cols: C X N V L S J R F E
[148  99 144 121  89 152 132 142  78 161] -> K309
[119 117 138 128 115 162 156 165 124 174] -> K899
[131 132  96 138 113 184 109 157  80 149] -> K130
[177 174 101  71 124  84 148 127  85 121] -> K776
[125 131  67 144 150  95 109  84 114 132] -> K690
[176 167 130 168 109 131 143 155 149 125] -> K627
[146 105  85 123 126 186 111 161  79 166] -> K977
[176 140 119 149 110 133 153 154 143 158] -> K244
[116  87  95 141 178 135 128  76 114  80] -> K224
[151 139 107 169 114 139 150 133 150 162] -> K79
[ 81 114 173 131  84 194 165  82  87 141] -> K14
col: [ 78 124  80  85 114 149  79 143 114 150]
F
order: [141  81 114 173 131  84 194 165  82  87]
K14
q: [ 81 114 173 131  84 194 165  82  87 141]
K14
col: [111 153 128]
J
q: [177 174 101  71]
K776

cols: B K P H U Q G D
[104 139 131 118 112 147 132 101] -> K700
[113 141 130 117 121 148 130  99] -> K502
[135  67 135 125 115 139  88 134] -> K557
[ 67 134 135 125  88 134 139 115] -> K233
[ 70 124 134 134  90 118 140 136] -> K277
q: [104 139 131 118 112 147 132 101]
K700
order: [115 139 134  88 125 135 134  67]
K233
q: [135  67 135 125 115 139  88 134]
K557

cols: vopeg rup fovu mak Tek nelo tolu nup Vis Vasin
[120 165 146 158 157 116 105 135 129 116] : K902
[120 165 146 158 157 116 138 141 112 138] : K274
[158 104 146 116 157 120 165 135 129 116] : K657
[120 165 146 158 157 116 105 141 112 138] : K71
col: [158 120]
vopeg
col: [116 158]
mak
q: [120 165 146 158 157 116 105 141 112 138]
K71
order: [116 120 165 146 158 157 116 105 135 129]
K902
col: [120 116]
nelo

cols: A Z M T
[158  62 192 111]  K192
[107 161  92 121]  K868
[153 114 129 148]  K13
[107 161  92 131]  K248
[ 73  62 192 111]  K667
[109 107 140 109]  K108
[138 115 160 109]  K320
col: [107  73 109]
A
q: [107 161  92 121]
K868
q: [107 161  92 131]
K248
col: [158 107 153]
A
col: [192  92 129  92 192]
M

cols: niro Tokaz puva ral
[105  95 110  70] = K806
[105  95 110  80] = K52
[104  95 110  83] = K3
[105 112 113  89] = K774
q: [105  95 110  80]
K52
q: [113  89]
K774
order: [ 83 110  95 104]
K3

cols: kopa buke danot tus dobul poz vabi mal rov
[128 109 132 127 128 127 134 151 129]  K262
[128 109 132 127 128 127 134 151 117]  K561
[151 127 109 128 127 134 132 127 117]  K305
q: [128 109 132 127 128 127 134 151 117]
K561
order: [134 132 127 117 151 127 109 128 127]
K305
q: [128 109 132 127 128 127 134 151 129]
K262
order: [151 117 128 109 132 127 128 127 134]
K561
col: [151 127]
mal

cols: vib kul fur tebar gopi zege Sufo
[149 158 164 152 153 153 154] -> K696
[164 152 153 155 154 155 154] -> K440
[150 150 156 155 143 160 159] -> K207
[160 148 179 153 160 161 153] -> K573
q: [156 155 143 160 159]
K207
col: [149 164]
vib
q: [148 179 153 160]
K573
q: [164 152 153 153 154]
K696
order: [158 152 153 153 154 149 164]
K696
col: [155 160 161]
zege

cols: fopu zipe meri Limet Mog tegeg ruri Zon deral gamu
[ 74 107 168  80 193 107  77 128 117 114]  K59
[155 123 102  77 100 146 106 156 170 138]  K967
[133 126 136 140 139 112 116 140 154 114]  K410
[ 83 111 176  96 139 110 140 106  95 135]  K514
[155 148 106 145 108 147 144 118 125 104]  K58
[ 83 111 176  96 139 110 107 135 130 142]  K757
[123 113 144 114 157 114  98 131 129 126]  K351
[170 146  77 138 106 157 155 158 102 123]  K160
[121 124 128 135 111 129 144 139 135 146]  K719
[170 146  77 138 106 157 155 100 102 123]  K600
col: [102 136 176 106]
meri
q: [123 102  77 100 146 106 156 170 138]
K967
order: [ 77 100 102 106 123 138 146 155 157 170]
K600

cols: sal Tefi Ket lir Dapu felot
[ 91 148 162 111 130 109] -> K736
[ 94 150 168 121 129 112] -> K574
[101 128 112  81 133 109] -> K106
[ 92 149 164 115 129 110] -> K201
[165 118 122 168 123 150] -> K978
[167 112 107 158 125 150] -> K811
[124 113  87  89 133 121] -> K854
[112  79  90  86 133 118] -> K256
[109 122 100  82 134 113] -> K555
col: [121  81 115 168 158  89  86  82]
lir
q: [112  81]
K106

cols: leb Soze Vaf Disa beko ser furip vug Kudat rusiv
[145 123 109 106 137  91 115 103 112  90]  K560
[124 180 124 106 137 136 141 121 164 112]  K620
[114 139  96 145 146 130 126 118 125 138]  K213
[ 90 140 127 146 116 137 134 132 132 108]  K246
[120 105 127 124 135 107 116 131 120 119]  K438
[145 123 109 106 137  91 115 103 128 128]  K537
[134 152 138 128 119 107 126 146 133 139]  K379
[148 133 147 114 135 118 124 117 128 154]  K146
q: [148 133 147 114 135 118 124 117 128 154]
K146
q: [114 139  96 145 146 130 126 118 125 138]
K213
col: [124  96]
Vaf

